Below is a small trained network, with its code and all its weights. Each question gives an input and a target symbol and asks what happens when units are switched off, that is, made to give their printed mean instead of their output.

import numpy as np


def w(rows, s, z=0):
    codes = np.array(rows[::2]) - 128.0
    scale = np.full(codes.shape[1], s)
    scale[-1] = z or s
    return codes * scale


def f(y):
    return y / 2 * (1 + np.tanh(0.7978845608 * (y + 0.044715 * y**3)))


def softmax(a):
    e = np.exp(a - a.max(-1, keepdims=True))
    return e / e.sum(-1, keepdims=True)


def log_softmax(a):
    a = a - a.max(-1, keepdims=True)
    return a - np.log(np.exp(a).sum(-1, keepdims=True))


def net(x, mask):
    ids = ['ΓΘΞΨαβδεζημστφω'.index(c) for c in x.split()]
    T = len(ids)
    res = E[ids] + P[:T]
    u = 0
    for l in range(2):
        q, k, v = (res @ M[l].T for M in (Q, K, V))
        z = softmax(np.where(np.tri(T) > 0, q @ k.T / 3**0.5, -1e9)) @ v
        res = res + np.where(mask[u], z, O[l][:, -1]) @ O[l][:, :-1]
        u += 1
        y = f(res @ A[l][:, :-1].T + A[l][:, -1])
        res = res + np.where(mask[u : u + 8], y, B[l][:, -1]) @ B[l][:, :-1]
        u += 8
    return log_softmax(res[-1] @ U[:, :-1].T + U[:, -1])


Q, K, V, O, A, B = {}, {}, {}, {}, {}, {}
E = w([
[151,102,167],'Γ',
[221,151,254],'Θ',
[90,105,118],'Ξ',
[161,177,102],'Ψ',
[80,153,102],'α',
[151,95,147],'β',
[168,67,181],'δ',
[104,55,97],'ε',
[127,96,127],'ζ',
[138,65,143],'η',
[184,125,113],'μ',
[71,109,98],'σ',
[158,54,141],'τ',
[207,99,171],'φ',
[161,128,62],'ω',
],0.023)
P = w([
[131,165,73],'0',
[89,152,103],'1',
[130,155,68],'2',
[154,149,47],'3',
[191,147,4],'4',
[191,149,19],'5',
[171,159,36],'6',
],0.0037)
Q[0] = w([
[189,132,91],'L0H1',
[119,10,126],'L0H1',
[196,129,131],'L0H1',
],0.013)
K[0] = w([
[179,255,221],'L0H1',
[87,152,231],'L0H1',
[158,151,228],'L0H1',
],0.0087)
V[0] = w([
[1,190,119],'L0H1',
[186,104,139],'L0H1',
[29,70,52],'L0H1',
],0.0064)
O[0] = w([
[107,171,201,4],'L0H1',
[112,209,254,185],'L0H1',
[123,80,122,35],'L0H1',
],0.009,0.0037)
A[0] = w([
[91,120,61,254],'L0N1',
[65,157,93,202],'L0N2',
[65,131,174,183],'L0N3',
[114,188,115,80],'L0N4',
[168,202,177,167],'L0N5',
[105,54,116,114],'L0N6',
[255,35,142,165],'L0N7',
[44,165,54,204],'L0N8',
],0.009,0.0043)
B[0] = w([
[197,109,96,213],'L0N1',
[195,108,1,170],'L0N2',
[118,168,71,133],'L0N3',
[102,92,141,127],'L0N4',
[182,206,100,179],'L0N5',
[150,75,96,153],'L0N6',
[71,123,213,254],'L0N7',
[193,205,109,202],'L0N8',
],0.0083,0.0077)
Q[1] = w([
[138,100,125],'L1H1',
[6,30,139],'L1H1',
[130,39,142],'L1H1',
],0.012)
K[1] = w([
[255,76,85],'L1H1',
[54,77,94],'L1H1',
[13,34,158],'L1H1',
],0.0064)
V[1] = w([
[101,169,147],'L1H1',
[142,122,103],'L1H1',
[254,170,234],'L1H1',
],0.0062)
O[1] = w([
[95,157,48,127],'L1H1',
[2,176,151,133],'L1H1',
[58,120,161,250],'L1H1',
],0.0082,0.011)
A[1] = w([
[93,213,171,82],'L1N1',
[154,202,97,104],'L1N2',
[114,116,213,92],'L1N3',
[137,106,250,71],'L1N4',
[162,39,106,222],'L1N5',
[237,173,186,246],'L1N6',
[61,56,154,236],'L1N7',
[115,119,201,88],'L1N8',
],0.012,0.011)
B[1] = w([
[64,57,147,166],'L1N1',
[167,75,58,178],'L1N2',
[199,78,78,186],'L1N3',
[218,82,17,211],'L1N4',
[8,60,170,216],'L1N5',
[52,254,180,255],'L1N6',
[219,99,211,214],'L1N7',
[178,138,32,173],'L1N8',
],0.0087,0.014)
U = w([
[173,63,127,87],'Γ',
[162,195,111,132],'Θ',
[77,51,128,41],'Ξ',
[95,123,105,239],'Ψ',
[104,55,40,123],'α',
[170,116,173,185],'β',
[224,90,73,3],'δ',
[142,66,125,142],'ε',
[189,132,168,181],'ζ',
[137,172,210,145],'η',
[88,110,180,165],'μ',
[100,75,98,220],'σ',
[173,142,137,190],'τ',
[224,147,117,136],'φ',
[185,107,2,48],'ω',
],0.013,0.007)

Each question gives the input, a string of symbols that net reads in full, and the target symbol t.
The units are the heads (3 rows each of Q, K, V and O) and the neurons (one row each of A and B). Each row of codes is followed by its name. A weight is (code - 128) times the scale printed after its matrix; where a second scale follows, it is the last column's (O, A, B and U).
mask holds one flag per unit, layer by layer, with each layer's heads first. A switched-off unit (its flag False) gives its mean, the last column of its rows in O or B, instead of its output. The means were averaged over made-up inputs and are rounded, as every weight is.
A unit's drop is (log p(t) with every unit on - log p(t) with that unit switched off) / (log p(t) with every unit on - log p(t) with every unit switched off).
The circuit of an input: a set's keep is (log p(t) with only the set's units on - log p(t) with every unit switched off) / (log p(t) with every unit on - log p(t) with every unit switched off). Starting from the 12 units with the biggest drops (on a tie, the unit counted first), units are removed one at a time, each time the one whose removal leaves the highest keep (on an exact tie, the one counted first), for as long as the keep stays at least 0.8.
circuit, biggest first: the units of the circuit, biggest drop first
k most important neurons: the k neurons with the biggest drops, biggest first
k most important neurons of layer l: the k neurons of layer l with the biggest drops, biggest first
drop when u is switched off: that unit's drop, to one decimal
input ω μ Ψ, target Θ: most important neuron of layer 1 => [L1N5]
input ζ Ξ α φ η, target Γ: 4 most important neurons of layer 0 => [L0N7; L0N8; L0N2; L0N5]
input μ Ξ δ α, target ω: 3 most important neurons of layer 0 => [L0N8; L0N2; L0N7]
input σ μ τ ε Θ φ η, target η: 2 most important neurons => [L0N8; L1N2]
input τ Ψ φ α α Ξ φ, target φ: 3 most important neurons => [L0N7; L1N4; L1N6]
input α α Ψ σ, target α: 4 most important neurons of layer 1 => [L1N6; L1N5; L1N7; L1N4]
input ε Γ σ, target α: 2 most important neurons of layer 1 => [L1N5; L1N6]
input Ξ ω μ σ α Θ Ψ, target Ψ: 4 most important neurons => [L1N4; L1N7; L0N5; L1N1]
input η μ η τ Γ δ, target δ: circuit, biggest first => [L1N4; L0N7; L1N3; L0N2]
input μ α α τ, target Γ: 3 most important neurons => [L1N7; L0N7; L1N5]
input Θ τ τ α δ μ μ, target μ: 3 most important neurons => [L1N1; L0N5; L1N4]
input α Θ Ξ η, target η: 3 most important neurons => [L0N8; L1N2; L1N4]
input ε Ξ ζ ε Γ Ψ τ, target Γ: 4 most important neurons of layer 1 => [L1N7; L1N5; L1N4; L1N3]
input μ η τ α φ Θ, target Θ: most important neuron of layer 1 => [L1N6]
input Γ δ Ψ ε μ Ψ ζ, target μ: drop when L1N5 is switched off => 0.2
input Θ ω ε τ η Ψ, target Ψ: drop when L0N3 is switched off => 0.0
input Ψ μ φ ε, target Ξ: drop when L1N8 is switched off => 0.1
input σ μ δ ε α ζ, target μ: drop when L1N4 is switched off => 0.3
